Here is a tiny trained network, its code and every weight. The questions are about switching its units off for an input and a class, where a switched-off unit gives its printed mean instead of its output.

import numpy as np


def w(rows, s, z=0):
    codes = np.array(rows[::2]) - 128.0
    scale = np.full(codes.shape[1], s)
    scale[-1] = z or s
    return codes * scale


def f(y):
    return y / 2 * (1 + np.tanh(0.7978845608 * (y + 0.044715 * y**3)))


def log_softmax(a):
    a = a - a.max(-1, keepdims=True)
    return a - np.log(np.exp(a).sum(-1, keepdims=True))


def net(x, mask):
    res = np.array(x, float).reshape(1, 8) / 4 @ E
    y = f(res @ A[0][:, :-1].T + A[0][:, -1])
    res = res + np.where(mask, y, B[0][:, -1]) @ B[0][:, :-1]
    return log_softmax(res[-1] @ U[:, :-1].T + U[:, -1])


A, B = {}, {}
E = w([
[78,66,115,132,77,179,114,219,114,82,67,170],'x0',
[102,136,142,195,117,145,153,160,156,213,163,154],'x1',
[120,161,65,136,106,115,162,247,146,88,158,185],'x2',
[142,143,63,142,173,1,104,132,129,120,69,88],'x3',
[211,153,103,143,93,142,114,81,162,182,66,146],'x4',
[140,95,124,73,111,122,209,79,88,140,47,159],'x5',
[156,162,143,134,161,127,35,121,118,136,78,97],'x6',
[122,61,147,169,192,120,146,113,115,126,122,150],'x7',
],0.0086)
A[0] = w([
[133,160,171,232,159,147,52,133,154,160,185,113,157],'N1',
[81,105,80,98,109,150,215,173,72,119,161,150,164],'N2',
[161,217,79,44,99,101,163,213,135,79,135,127,236],'N3',
[137,133,124,121,194,81,185,127,150,101,188,142,253],'N4',
[108,38,255,86,101,187,178,64,103,100,131,135,183],'N5',
[130,146,82,99,37,179,141,143,106,135,65,134,129],'N6',
[178,187,96,90,166,94,36,81,121,137,68,124,188],'N7',
],0.0065,0.0053)
B[0] = w([
[127,145,129,127,183,133,100,126,218,55,255,232,227],'N1',
[88,153,204,66,98,71,29,83,187,123,146,107,207],'N2',
[198,180,77,121,186,166,104,94,151,68,151,150,243],'N3',
[182,208,100,146,179,138,60,140,130,106,192,97,216],'N4',
[77,60,166,202,100,217,114,67,141,95,83,182,254],'N5',
[124,30,133,172,123,245,120,135,189,161,131,173,179],'N6',
[188,173,76,128,7,29,18,37,94,61,99,91,221],'N7',
],0.0074,0.0082)
U = w([
[158,176,63,127,96,39,114,130,50,96,67,23,159],'0',
[124,201,140,39,192,54,113,155,152,161,169,82,147],'1',
[114,58,106,209,82,185,242,239,156,255,86,167,4],'2',
[102,112,212,116,16,151,118,66,166,207,118,131,169],'3',
[118,127,76,169,146,176,137,189,166,47,156,217,191],'4',
[17,26,142,76,125,100,156,155,75,104,57,114,16],'5',
],0.007,0.0044)

Each question gives the input, the list of numbers given to net, and the class t.
The units are the neurons (one row each of A and B). Each row of codes is followed by its name. A weight is (code - 128) times the scale printed after its matrix; where a second scale follows, it is the last column's (A, B and U).
mask holds one flag per neuron, in row order. A switched-off neuron (its flag False) gives its mean, the last column of its row in B, instead of its output. The means were averaged over made-up inputs and are rounded, as every weight is.
A unit's drop is (log p(t) with every unit on - log p(t) with that unit switched off) / (log p(t) with every unit on - log p(t) with every unit switched off).
The circuit of an input: a set's keep is (log p(t) with only the set's units on - log p(t) with every unit switched off) / (log p(t) with every unit on - log p(t) with every unit switched off). Starting from all 7 units, units are removed one at a time, each time the one whose removal leaves the highest keep (on an exact tie, the one counted first), for as long as the keep stays at least 0.8.
circuit, biggest first: the units of the circuit, biggest drop first
unit that matters most: the unit with the biggest drop
top k neurons: the k neurons with the biggest drops, biggest first
drop of u: that unit's drop, to one decimal
input [-3,5,-6,-3,-1,-6,8,5], class 4: top 2 neurons : N1, N2
input [-7,4,1,5,2,4,-5,-4], class 0: top 2 neurons : N1, N2
input [6,6,-1,-2,1,7,2,-4], class 2: circuit, biggest first : N7, N6
input [-4,-7,-2,-2,2,-1,7,8], class 0: circuit, biggest first : N7
input [-7,-4,3,1,-2,5,1,0], class 0: circuit, biggest first : N1, N7
input [-1,-2,-1,5,-1,-4,-6,1], class 1: top 3 neurons : N5, N7, N4
input [-2,-7,8,2,-5,-1,-6,6], class 1: circuit, biggest first : N2, N5
input [-5,1,5,-3,3,3,-6,-2], class 1: circuit, biggest first : N5, N2
input [-4,5,4,6,3,2,-2,7], class 0: circuit, biggest first : N1, N6
input [-5,-5,8,-2,1,1,4,-4], class 0: top 3 neurons : N1, N7, N5
input [3,-6,-1,-3,-1,-1,6,0], class 0: circuit, biggest first : N1, N7
input [7,-5,-3,-3,-4,-3,-7,2], class 5: circuit, biggest first : N1, N3
input [-7,2,-4,6,1,2,-8,6], class 0: top 4 neurons : N1, N2, N6, N3
input [-6,-1,-5,1,6,5,-2,8], class 0: top 3 neurons : N7, N6, N1
input [5,2,0,-1,-8,6,5,0], class 5: circuit, biggest first : N1, N4
input [-7,-1,-6,-1,-2,4,4,-7], class 0: circuit, biggest first : N7
input [-8,-4,5,-1,8,4,-2,-8], class 0: top 2 neurons : N7, N1
input [2,4,-1,-7,8,1,-2,3], class 2: drop of N7 : 0.4
input [-1,3,3,7,4,3,-7,8], class 0: drop of N1 : 0.7
input [8,-1,-6,-8,-3,-7,-5,6], class 3: drop of N7 : -0.1
input [5,7,-1,-4,-8,0,-6,-5], class 3: unit that matters most : N2
